[[-24  -1   4 -45  13  13  13   5]
 [-19   9  -2 -50   0 -12   1  16]
 [  6  -3  13 -30  12   1  12  -1]
 [ -2   9 -20  49 -24 -13 -22   6]
 [ -5   2   3 -25   4  -2   3   5]
 [-14  -7  -1  27   6  20   5  -9]
 [ 45   6   8   1 -10 -27 -10   3]
 [-16  -1  -2 -28   5   0   5   2]
 [ -4  -6  10 -31  14   6  13  -3]
 [-16   2  -4 -18   2  12   2   5]
 [ 23  -8  18 -13  13   0  13 -10]]
The third entry on the main diagonal? 13
The third entry on the diagonal from the top-right corner -> 1
The top entry of the column that holds the largest entry is -45
The entry just left of the largest entry? -20
The top-left entry -> -24
The entry directly below the smallest entry: -30
The entry in the bottom-right corner? -10
The entry directly above -8? 2
The 3rd largest entry? 27
The minimum? -50
The first entry of the largest entry's row? -2
The third entry, reading row by row? 4
The bottom entry of the column that holds the largest entry? -13
The largest entry in the last column? 16
The entry directly above -12? 13
The largest entry in the last row? 23
The 5th entry, reading row by row? 13
The first entry of the smallest entry's row? -19
The second entry on the main diagonal -> 9
The entry just right of -22 is 6
The entry directly below the largest entry -> -25
The entry just right of the smallest entry -> 0
The third entry from the end, reading row by row is 0
The entry directly above -7: 2
The entry just left of -28? -2
The top-right entry? 5

Read these off the matrix that follows. Indices start at 1.
1) The entry in the bottom-right corner?
2) The largest entry?
3) The top-right entry?
4) The entry in row 2 and column 2?
5) The entry in the bottom-left corner?
6) The entry at row 1, column 3?
7) The entry at row 2, column 3?
8) The entry at row 2, column 1?
[[ 0.3 -0.1  0.0  0.0 -0.1  0.0  0.0  0.7]
 [-0.4 -0.3  0.2  0.6  0.1  0.2  1.1  1.3]
 [-0.4 -0.1  0.0  0.2  0.0  0.0  0.4  0.1]
 [ 1.0  0.0 -0.1 -0.5 -0.2  0.0 -0.7  0.8]
 [-0.6  0.0 -0.1  0.1  0.0 -0.1  0.2 -0.7]
 [-0.5  0.1 -0.2 -0.2 -0.1 -0.3 -0.4 -1.5]
 [-0.6 -0.1  0.0  0.2  0.0 -0.1  0.3 -0.5]
 [-1.1  0.2 -0.3 -0.2  0.0 -0.4 -0.5 -2.8]
 [-1.3 -0.1  0.0  0.5  0.2  0.0  0.9 -0.7]
 [-1.0 -0.3  0.3  0.9  0.2  0.3  1.7  1.1]
 [-0.1 -0.2  0.1  0.3  0.0  0.2  0.7  1.1]
 [ 0.2 -0.1  0.0  0.0 -0.1  0.1  0.1  0.7]
 [-0.1  0.1 -0.3 -0.4 -0.1 -0.3 -0.8 -1.4]
 [ 0.0 -0.3  0.2  0.5  0.1  0.3  1.0  1.9]
 [ 0.6  0.3 -0.5 -1.1 -0.3 -0.5 -2.0 -2.1]]
1) -2.1
2) 1.9
3) 0.7
4) -0.3
5) 0.6
6) 0.0
7) 0.2
8) -0.4

 125.3    56.1  -122.7    96.6   153.4
 145.2    36.8   -74.6   148.4   132.7
 108.3    64.9  -126.9    48.1   148.7
  99.3   100.5  -113.9     4.3   146.8
Indices start at 1.
The entry directly below 108.3?
A: 99.3
The bottom-right entry?
A: 146.8
The entry directly below the smallest entry -> -113.9
The entry in row 1 and column 3 is -122.7
The entry just left of -122.7?
A: 56.1
The entry directly above 132.7?
A: 153.4
The entry directly below 36.8?
A: 64.9
The entry in row 1 and column 1: 125.3
The entry just right of 145.2: 36.8
The entry just left of 36.8?
A: 145.2
The entry in row 3 and column 1: 108.3
The entry just right of 64.9: -126.9
The entry in row 2 and column 3 -> -74.6

[ -2 -13 -10 -25  50 -37]
The 3rd entry from the right?
A: -25
The first entry is -2
The 2nd entry from the left: -13

[[ -9  -9 -31   7 -13  11 -16]
 [  4   9  37  32   1 -25  10]
 [  5   8  28  12   6 -15  10]
 [  3   3  11  -4   5  -3   9]
 [ 11   3   4 -47  19  15  20]
 [  3   4  14   3   3  -7   7]
 [ -9  -6 -17  21 -14  -1 -12]
 [  6   3   8 -18  10   3  11]
 [ -1   3  12  20  -4 -12   0]
 [ -1  -6 -27 -34   3  23  -5]
 [ -5  -5 -16   7  -8   2  -7]
 [ -9  -9 -33  -1 -11  12 -16]
 [  9  11  40   4  13 -17  20]
 [  5   8  28  10   6 -15   6]]
Indices start at 1.
The entry in row 2 and column 1 is 4
The entry in the top-right corner is -16
Report the entry in row 1 and column 1.
A: -9
Report the entry just left of the smallest entry.
A: 4
Report the entry in row 1 and column 3.
A: -31
Report the bottom-left entry.
A: 5
The entry just right of the largest entry: 4
Report the entry directly above -47.
A: -4
The maximum -> 40
The entry directly above the largest entry is -33
The entry at row 3, column 1 is 5
The bottom-right entry: 6
Report the entry in row 1 and column 2.
A: -9
The entry in row 2 and column 2 is 9
Report the entry just right of 15.
A: 20
Report the smallest entry.
A: -47

Questions about the table below. Indices start at 1.
1) What is the largest entry?
2) What is the entry at row 1, column 3?
3) What is the top-left entry?
4) What is the bottom entry of the column that holds the smallest entry?
5) What is the entry in the bottom-left corner?
6) What is the entry at row 3, column 3?
7) What is the bottom entry of the column that holds the largest entry?
8) What is the entry in the top-right corner?
[[-41   2   6  -9]
 [-37 -33  17 -16]
 [-11 -49 -36 -36]
 [-33 -34  15 -33]
 [ -9  -5 -37 -35]
 [-14 -36  -7 -47]]
1) 17
2) 6
3) -41
4) -36
5) -14
6) -36
7) -7
8) -9

Read these off the matrix that follows. Indices start at 1.
1) Read off the entry in row 2 and column 2.
2) Read off the entry in the bottom-right corner.
3) Read off the bottom-left entry.
4) Read off the entry in row 2 and column 1.
5) Read off the minimum.
6) Read off the entry in the top-left corner.
7) Read off the entry just right of -19.
8) Read off the entry in row 1 and column 2.
[[  1   2   2 -20  20 -15   9  19  23  10   6  -9  14]
 [ -1  -8   5 -11 -25   7  16   2  -6  18   9   9   6]
 [ -5 -24   2   7   5  -2 -14  -9   9   4 -16  -1  -4]
 [ -1 -10 -10  -9   4  -7  11 -15  -4  17  -9  -1  -5]
 [ -8  44 -17   6  33  22   2  10  -7 -33 -18 -24  17]
 [ -3  -6   0  25 -23 -11  20  -3  -7   1  17   3  32]
 [-24  20   8  31  -9  21  13  -6 -18 -15 -11 -13  14]
 [-23   3 -11 -11  -8  -6  -3 -29  12   6  -6 -25 -12]
 [ -3   8  -2   8 -12  -4 -12  22 -10   4 -12   1  -4]
 [  8  23  -8   7   0  14  20  11  -3   7  11 -20 -31]
 [ 18 -13  24   5 -16 -24 -16  30 -25  22  10  12   8]
 [-23  -8 -13  18  34  18 -24 -24 -27 -33 -17 -42   6]
 [ 16   5  -5  15  -1  15 -12  -9  -1  -8   2 -19  30]
 [ 10 -23   2  -4  14  19 -12  -1  -6   1  10   8  21]]
1) -8
2) 21
3) 10
4) -1
5) -42
6) 1
7) 30
8) 2

[[-31 -23  35  -2  -3 -22   0  14]
 [ -6 -12  12  31  -2   8   1  27]
 [-25  24  32 -27 -11  -9 -13 -17]
 [-14   0 -16  -4  26 -16  23   3]
 [-18 -15 -13 -12 -10  35 -11 -22]
 [-21  -3 -13  -5  28 -19  25   5]
 [ 29  -6 -22  15  -2  27  -2  -2]
 [-13   3 -16  -8  24 -14  21  -1]
 [ 46  20 -12 -14 -16 -15 -14 -16]
 [ 14  12  35   9 -31  18 -29   1]
 [ 10  43  -8  -9  18 -12  13  -7]
 [-13   3 -14  -6  25 -17  22   2]]
Indices start at 1.
Give the entry in row 1 and column 3.
Answer: 35
The bottom-right entry is 2
The entry in row 2 and column 1 is -6
Give the top entry of the column that holds the largest entry.
Answer: -31
Give the bottom-left entry.
Answer: -13
Give the entry directly above the largest entry.
Answer: -13
The entry in the top-right corner: 14
Give the entry at row 1, column 2.
Answer: -23
Give the entry in row 3 and column 1.
Answer: -25
Give the largest entry.
Answer: 46
The entry at row 3, column 3 -> 32
The entry just right of 20 -> -12
Give the entry at row 3, column 2.
Answer: 24
Give the entry just left of 13.
Answer: -12
The entry directly below the largest entry -> 14
Give the entry at row 2, column 2.
Answer: -12
The entry directly above 20 -> 3
Give the entry just right of 46.
Answer: 20
